Below is a small trained network, with its code and all its weights. Each question gives an input and a class and asks what happens when units are switched off, that is, made to give their printed mean instead of their output.

import numpy as np


def w(rows, s, z=0):
    codes = np.array(rows[::2]) - 128.0
    scale = np.full(codes.shape[1], s)
    scale[-1] = z or s
    return codes * scale


def f(y):
    return y / 2 * (1 + np.tanh(0.7978845608 * (y + 0.044715 * y**3)))


def log_softmax(a):
    a = a - a.max(-1, keepdims=True)
    return a - np.log(np.exp(a).sum(-1, keepdims=True))


def net(x, mask):
    res = np.array(x, float).reshape(1, 8) / 4 @ E
    y = f(res @ A[0][:, :-1].T + A[0][:, -1])
    res = res + np.where(mask, y, B[0][:, -1]) @ B[0][:, :-1]
    return log_softmax(res[-1] @ U[:, :-1].T + U[:, -1])


A, B = {}, {}
E = w([
[83,56,168,83,177,122,40,59,60,37],'x0',
[130,136,118,131,124,137,133,128,127,111],'x1',
[129,128,128,127,128,127,127,127,129,131],'x2',
[224,179,183,4,120,193,133,58,125,170],'x3',
[131,140,114,131,126,138,134,129,128,104],'x4',
[56,92,2,55,212,149,178,101,134,180],'x5',
[111,146,70,70,13,79,145,165,13,118],'x6',
[112,203,206,162,198,49,226,75,98,118],'x7',
],0.008)
A[0] = w([
[78,140,88,190,105,139,138,164,136,77,137],'n0',
[94,92,1,34,207,124,195,110,134,175,92],'n1',
[105,138,109,68,48,116,166,144,42,137,57],'n2',
[164,167,160,94,43,21,95,214,20,112,147],'n3',
[153,101,183,181,167,175,115,124,224,109,67],'n4',
[186,31,122,118,93,173,99,192,174,137,143],'n5',
[61,110,67,191,147,61,92,162,134,144,123],'n6',
[69,101,153,82,146,140,72,63,81,36,152],'n7',
[119,144,171,237,97,79,56,202,134,90,125],'n8',
[185,65,47,112,123,157,31,162,162,100,113],'n9',
[150,139,101,156,94,146,239,178,181,180,102],'n10',
[172,225,95,152,57,139,200,206,214,212,90],'n11',
[181,176,239,124,23,162,108,87,163,108,129],'n12',
[158,178,187,162,182,44,221,77,110,29,249],'n13',
[151,106,193,147,204,185,132,114,250,103,81],'n14',
[216,154,163,29,178,201,158,167,82,164,119],'n15',
[147,206,127,45,124,154,90,90,157,150,107],'n16',
[134,123,140,122,80,233,38,213,155,92,116],'n17',
],0.0072,0.002)
B[0] = w([
[128,135,140,118,147,183,123,131,188,188,175],'n0',
[241,231,65,216,134,47,6,65,134,51,254],'n1',
[144,50,63,200,131,221,232,82,76,157,199],'n2',
[167,120,81,212,166,162,169,114,102,112,239],'n3',
[151,112,77,231,125,198,188,111,52,130,175],'n4',
[134,172,96,95,168,86,182,175,74,157,195],'n5',
[39,135,111,64,89,221,147,24,199,87,204],'n6',
[195,40,218,59,166,163,62,178,146,67,222],'n7',
[86,166,97,165,93,154,55,62,180,152,206],'n8',
[109,130,110,68,155,2,215,186,106,192,213],'n9',
[83,66,208,90,163,140,75,187,138,44,197],'n10',
[161,51,200,77,132,122,74,207,86,31,237],'n11',
[112,160,69,177,95,121,32,73,193,154,213],'n12',
[82,188,146,45,224,70,120,203,95,230,227],'n13',
[156,88,56,185,192,170,218,102,16,90,197],'n14',
[19,162,137,98,116,181,119,79,177,168,207],'n15',
[45,166,164,117,97,211,147,96,185,97,185],'n16',
[100,173,168,108,153,34,129,146,123,216,204],'n17',
],0.0068,0.0096)
U = w([
[177,103,66,196,148,233,241,110,12,111,100],'0',
[181,220,89,189,128,101,41,94,175,107,255],'1',
[136,26,216,69,158,164,91,180,115,50,69],'2',
[76,198,119,65,178,51,197,177,89,209,79],'3',
[2,163,100,92,108,228,142,69,228,119,78],'4',
],0.0096,0.0031)

Each question gives the input, the list of numbers given to net, and the class t.
The units are the neurons (one row each of A and B). Each row of codes is followed by its name. A weight is (code - 128) times the scale printed after its matrix; where a second scale follows, it is the last column's (A, B and U).
mask holds one flag per neuron, in row order. A switched-off neuron (its flag False) gives its mean, the last column of its row in B, instead of its output. The means were averaged over made-up inputs and are rounded, as every weight is.
A unit's drop is (log p(t) with every unit on - log p(t) with that unit switched off) / (log p(t) with every unit on - log p(t) with every unit switched off).
The circuit of an input: a set's keep is (log p(t) with only the set's units on - log p(t) with every unit switched off) / (log p(t) with every unit on - log p(t) with every unit switched off). Starting from the 12 units with the biggest drops (on a tie, the unit counted first), units are removed one at a time, each time the one whose removal leaves the highest keep (on an exact tie, the one counted first), for as long as the keep stays at least 0.8.
units of the circuit, in order: the units of the circuit, biggest drop first
most important unit: the unit with the biggest drop
top k neurons: the k neurons with the biggest drops, biggest first
drop of u: that unit's drop, to one decimal
input [3,-8,-6,-6,1,-3,3,-6], class 3: most important unit : n9
input [-1,7,3,6,2,-1,-8,2], class 0: top 2 neurons : n14, n4
input [-6,-4,2,8,3,-2,-1,3], class 4: top 3 neurons : n15, n12, n16
input [6,1,-6,-4,7,7,-3,7], class 1: top 2 neurons : n1, n9
input [1,6,-4,-7,-4,-5,4,6], class 4: units of the circuit, in order : n8, n1
input [6,-4,7,2,8,5,-5,7], class 3: top 4 neurons : n13, n11, n10, n2
input [3,-5,2,5,-2,4,4,0], class 4: top 2 neurons : n15, n16
input [-2,7,-8,-2,7,8,6,1], class 1: top 2 neurons : n1, n14
input [-7,1,6,2,5,-3,-8,-8], class 0: top 3 neurons : n4, n14, n13
input [5,6,0,-1,0,-6,4,-6], class 1: top 4 neurons : n13, n8, n12, n3
input [7,-3,-1,-3,4,-5,-4,-8], class 3: units of the circuit, in order : n9, n17
input [-4,1,0,5,-4,4,1,4], class 4: top 4 neurons : n15, n16, n7, n9
input [2,6,6,6,-1,6,6,3], class 0: top 3 neurons : n2, n12, n6
input [6,2,6,-8,3,-3,5,2], class 4: top 4 neurons : n8, n6, n11, n1
input [-1,4,7,2,7,5,-4,1], class 1: top 2 neurons : n1, n2
input [-1,-6,-5,8,6,-4,-8,-4], class 0: units of the circuit, in order : n14
input [6,2,4,5,-8,6,3,4], class 1: top 3 neurons : n1, n11, n10
input [-4,0,-8,-5,-6,-1,5,-3], class 0: drop of n15 : 0.7
input [8,2,-5,4,8,-7,-8,1], class 0: drop of n4 : 0.9
input [-4,-4,-7,2,-3,3,7,0], class 0: most important unit : n2
input [-1,8,5,-6,-1,-2,2,-2], class 4: drop of n6 : 0.1
